Below is a small trained network, with its code and all its weights. Each question gives an input and a class and asks what happens when units are switched off, that is, made to give their printed mean instead of their output.

import numpy as np


def w(rows, s, z=0):
    codes = np.array(rows[::2]) - 128.0
    scale = np.full(codes.shape[1], s)
    scale[-1] = z or s
    return codes * scale


def norm(h):
    return h / np.sqrt((h * h).mean(-1, keepdims=True) + 1e-5)


def f(y):
    return y / 2 * (1 + np.tanh(0.7978845608 * (y + 0.044715 * y**3)))


def log_softmax(a):
    a = a - a.max(-1, keepdims=True)
    return a - np.log(np.exp(a).sum(-1, keepdims=True))


def net(x, mask):
    res = np.array(x, float).reshape(1, 6) / 4 @ E
    u = 0
    for l in range(2):
        y = f(norm(res) @ A[l][:, :-1].T + A[l][:, -1])
        res = res + np.where(mask[u : u + 5], y, B[l][:, -1]) @ B[l][:, :-1]
        u += 5
    return log_softmax(norm(res)[-1] @ U[:, :-1].T + U[:, -1])


A, B = {}, {}
E = w([
[211,179,239,160,177,217,106],'x0',
[135,121,136,124,133,116,122],'x1',
[125,158,116,119,144,124,145],'x2',
[164,208,148,144,1,50,66],'x3',
[112,148,101,143,146,138,103],'x4',
[134,143,127,134,128,111,150],'x5',
],0.0095)
A[0] = w([
[152,147,178,149,152,150,109,105],'L0N0',
[103,16,12,135,164,122,183,132],'L0N1',
[116,155,110,97,69,74,106,138],'L0N2',
[96,98,166,154,221,145,149,252],'L0N3',
[117,89,78,122,150,112,139,58],'L0N4',
],0.011,0.0046)
B[0] = w([
[204,164,159,145,157,235,149,176],'L0N0',
[184,216,147,35,128,14,185,254],'L0N1',
[88,6,69,248,131,231,46,201],'L0N2',
[33,88,237,164,93,194,254,236],'L0N3',
[229,85,87,85,205,91,116,156],'L0N4',
],0.007,0.0096)
A[1] = w([
[212,201,179,138,131,145,31,65],'L1N0',
[6,2,92,194,97,45,145,233],'L1N1',
[223,205,107,101,125,165,78,109],'L1N2',
[52,130,151,43,112,81,154,5],'L1N3',
[101,73,24,165,156,142,114,82],'L1N4',
],0.0096,0.0028)
B[1] = w([
[190,17,8,149,189,57,156,212],'L1N0',
[104,190,139,86,135,158,60,254],'L1N1',
[147,8,131,142,146,86,98,177],'L1N2',
[134,165,43,88,108,58,154,176],'L1N3',
[97,102,161,117,51,83,91,173],'L1N4',
],0.012,0.0073)
U = w([
[113,176,100,65,146,104,194,173],'0',
[118,150,214,202,171,246,197,180],'1',
[88,156,90,131,72,160,56,162],'2',
[210,40,71,210,174,146,119,4],'3',
],0.013,0.0026)

Each question gives the input, the list of numbers given to net, and the class t.
The units are the neurons (one row each of A and B). Each row of codes is followed by its name. A weight is (code - 128) times the scale printed after its matrix; where a second scale follows, it is the last column's (A, B and U).
mask holds one flag per neuron, layer by layer. A switched-off neuron (its flag False) gives its mean, the last column of its row in B, instead of its output. The means were averaged over made-up inputs and are rounded, as every weight is.
A unit's drop is (log p(t) with every unit on - log p(t) with that unit switched off) / (log p(t) with every unit on - log p(t) with every unit switched off).
The circuit of an input: a set's keep is (log p(t) with only the set's units on - log p(t) with every unit switched off) / (log p(t) with every unit on - log p(t) with every unit switched off). Starting from all 10 units, units are removed one at a time, each time the one whose removal leaves the highest keep (on an exact tie, the one counted first), for as long as the keep stays at least 0.8.
circuit, biggest first: the units of the circuit, biggest drop first
k most important neurons: the k neurons with the biggest drops, biggest first
k most important neurons of layer l: the k neurons of layer l with the biggest drops, biggest first
drop of u: that unit's drop, to one decimal
input [1,7,6,-3,-1,-4], class 1: circuit, biggest first	[L0N3]
input [-1,1,-7,0,-3,-5], class 0: 2 most important neurons	[L0N2, L1N3]
input [6,-1,2,1,-6,-5], class 3: 2 most important neurons of layer 1	[L1N0, L1N2]
input [-7,3,-8,2,-6,2], class 2: 2 most important neurons	[L0N2, L1N1]
input [1,2,0,4,1,-3], class 3: 2 most important neurons	[L0N3, L1N0]
input [0,-4,2,-5,8,3], class 0: 3 most important neurons of layer 0	[L0N1, L0N2, L0N0]
input [1,7,7,7,4,3], class 3: 2 most important neurons	[L0N3, L1N0]
input [0,-8,-2,-5,-5,1], class 0: 2 most important neurons	[L0N1, L1N3]
input [0,7,6,1,4,-2], class 2: 2 most important neurons	[L0N1, L0N0]
input [0,-3,0,-5,4,0], class 0: 2 most important neurons	[L0N1, L1N3]
input [-5,-6,-7,-8,-4,-7], class 0: drop of L0N1	0.1
input [-3,-8,0,1,1,-6], class 2: drop of L0N2	1.9
input [8,-6,-7,3,7,-2], class 3: drop of L1N0	0.2
input [1,5,-1,0,-1,5], class 1: most important neuron	[L0N1]
input [8,7,0,2,3,5], class 3: drop of L1N0	0.5
